Below is a small trained network, with its code and all its weights. Each question gives an input and a target symbol and asks what happens when units are switched off, that is, made to give their printed mean instead of their output.

import numpy as np


def w(rows, s, z=0):
    codes = np.array(rows[::2]) - 128.0
    scale = np.full(codes.shape[1], s)
    scale[-1] = z or s
    return codes * scale


def norm(h):
    return h / np.sqrt((h * h).mean(-1, keepdims=True) + 1e-5)


def f(y):
    return y / 2 * (1 + np.tanh(0.7978845608 * (y + 0.044715 * y**3)))


def softmax(a):
    e = np.exp(a - a.max(-1, keepdims=True))
    return e / e.sum(-1, keepdims=True)


def log_softmax(a):
    a = a - a.max(-1, keepdims=True)
    return a - np.log(np.exp(a).sum(-1, keepdims=True))


def net(x, mask):
    ids = ['δηλμξσφ'.index(c) for c in x.split()]
    T = len(ids)
    res = E[ids] + P[:T]
    r = norm(res)
    for j in range(2):
        rows = slice(3 * j, 3 * j + 3)
        q, k, v = (r @ M[0][rows].T for M in (Q, K, V))
        z = softmax(np.where(np.tri(T) > 0, q @ k.T / 3**0.5, -1e9)) @ v
        o = O[0][rows]
        res = res + np.where(mask[j], z, o[:, -1]) @ o[:, :-1]
    y = f(norm(res) @ A[0][:, :-1].T + A[0][:, -1])
    res = res + np.where(mask[2:26], y, B[0][:, -1]) @ B[0][:, :-1]
    return log_softmax(norm(res)[-1] @ U[:, :-1].T + U[:, -1])


Q, K, V, O, A, B = {}, {}, {}, {}, {}, {}
E = w([
[201,244,191],'δ',
[98,206,86],'η',
[76,147,35],'λ',
[183,124,28],'μ',
[52,197,240],'ξ',
[254,130,115],'σ',
[28,169,71],'φ',
],0.011)
P = w([
[128,92,170],'0',
[202,169,124],'1',
[124,94,170],'2',
[175,167,117],'3',
[123,93,169],'4',
[161,167,116],'5',
[120,96,170],'6',
[148,172,112],'7',
[120,95,169],'8',
[142,172,110],'9',
[119,95,169],'10',
[35,181,5],'11',
],0.015)
Q[0] = w([
[5,208,186],'h0',
[87,43,58],'h0',
[159,117,255],'h0',
[162,149,150],'h1',
[175,138,100],'h1',
[112,74,170],'h1',
],0.025)
K[0] = w([
[5,189,166],'h0',
[96,61,57],'h0',
[186,116,244],'h0',
[173,202,137],'h1',
[164,118,102],'h1',
[102,99,174],'h1',
],0.026)
V[0] = w([
[102,5,250],'h0',
[30,162,89],'h0',
[146,24,254],'h0',
[88,91,104],'h1',
[195,134,71],'h1',
[169,124,75],'h1',
],0.0055)
O[0] = w([
[17,142,56,88],'h0',
[227,210,138,194],'h0',
[2,102,59,107],'h0',
[144,172,184,8],'h1',
[217,68,118,112],'h1',
[204,97,138,84],'h1',
],0.0059,0.0015)
A[0] = w([
[171,57,111,98],'n0',
[124,117,6,16],'n1',
[104,62,102,115],'n2',
[149,128,162,101],'n3',
[203,58,233,71],'n4',
[119,139,67,118],'n5',
[143,143,110,87],'n6',
[140,165,75,42],'n7',
[140,142,101,128],'n8',
[162,151,103,108],'n9',
[124,101,103,114],'n10',
[93,110,72,151],'n11',
[137,103,123,29],'n12',
[109,116,106,131],'n13',
[73,44,145,5],'n14',
[130,130,106,55],'n15',
[135,155,42,91],'n16',
[130,132,116,100],'n17',
[143,135,129,149],'n18',
[151,127,154,157],'n19',
[157,74,128,36],'n20',
[120,109,150,173],'n21',
[113,115,126,142],'n22',
[127,119,121,16],'n23',
],0.021,0.0031)
B[0] = w([
[12,21,150,201],'n0',
[237,228,81,157],'n1',
[154,118,55,158],'n2',
[128,114,90,171],'n3',
[250,254,151,252],'n4',
[90,88,126,135],'n5',
[110,143,120,147],'n6',
[115,216,137,180],'n7',
[109,139,129,154],'n8',
[106,156,78,213],'n9',
[94,120,114,117],'n10',
[109,77,92,149],'n11',
[90,128,143,107],'n12',
[150,97,161,121],'n13',
[223,166,227,192],'n14',
[105,163,138,105],'n15',
[123,192,166,176],'n16',
[118,137,135,119],'n17',
[126,123,108,162],'n18',
[127,112,88,185],'n19',
[55,84,109,154],'n20',
[142,136,112,151],'n21',
[157,132,143,127],'n22',
[81,142,155,94],'n23',
],0.027,0.0043)
U = w([
[254,168,107,68],'δ',
[113,169,11,134],'η',
[46,222,156,2],'λ',
[123,60,51,237],'μ',
[159,124,245,51],'ξ',
[199,49,120,189],'σ',
[46,87,146,224],'φ',
],0.017,0.0035)

Each question gives the input, a string of symbols that net reads in full, and the target symbol t.
The units are the heads (3 rows each of Q, K, V and O) and the neurons (one row each of A and B). Each row of codes is followed by its name. A weight is (code - 128) times the scale printed after its matrix; where a second scale follows, it is the last column's (O, A, B and U).
mask holds one flag per unit, heads first, then neurons. A switched-off unit (its flag False) gives its mean, the last column of its rows in O or B, instead of its output. The means were averaged over made-up inputs and are rounded, as every weight is.
A unit's drop is (log p(t) with every unit on - log p(t) with that unit switched off) / (log p(t) with every unit on - log p(t) with every unit switched off).
The circuit of an input: a set's keep is (log p(t) with only the set's units on - log p(t) with every unit switched off) / (log p(t) with every unit on - log p(t) with every unit switched off). Starting from the 12 units with the biggest drops (on a tie, the unit counted first), units are removed one at a time, each time the one whose removal leaves the highest keep (on an exact tie, the one counted first), for as long as the keep stays at least 0.8.
units of the circuit, in order: the units of the circuit, biggest drop first
k most important neurons: the k neurons with the biggest drops, biggest first
heads that matter: for each layer, one digit per head in row order, 1 if its drop is at least 0.15 and else 0, layers parted by /
drop of u: that unit's drop, to one decimal
input ξ δ η λ η μ φ, target φ: heads that matter -> 10
input η μ ξ λ ξ ξ, target λ: 2 most important neurons -> (n4 n14)
input δ φ σ δ, target η: units of the circuit, in order -> (h0 n4)
input δ δ λ λ σ, target σ: most important neuron -> (n14)
input η σ δ ξ σ η ξ ξ φ δ, target η: units of the circuit, in order -> (n4 n14)
input φ μ φ ξ φ δ φ ξ, target η: units of the circuit, in order -> (n0 n4 n16 n7)
input δ μ δ ξ δ ξ, target η: units of the circuit, in order -> (n14 n0 n4 n16)
input η ξ σ ξ ξ ξ φ σ, target η: heads that matter -> 11
input σ δ η φ η ξ η δ ξ φ μ λ, target δ: heads that matter -> 00
input ξ μ δ ξ η, target η: 4 most important neurons -> (n4 n14 n0 n16)
input η μ σ ξ ξ σ, target η: 2 most important neurons -> (n1 n0)
input λ δ δ η φ ξ η σ μ λ ξ η, target λ: 4 most important neurons -> (n16 n7 n4 n5)
input ξ η η δ ξ ξ, target λ: drop of n19 -> 0.4
input δ δ λ δ δ δ φ μ δ δ, target λ: drop of n15 -> 0.0
input η φ η η φ ξ ξ η δ φ, target λ: drop of h0 -> 0.4
input ξ λ η δ δ δ, target λ: drop of n2 -> 0.1
input φ λ φ ξ δ φ, target λ: most important neuron -> (n16)
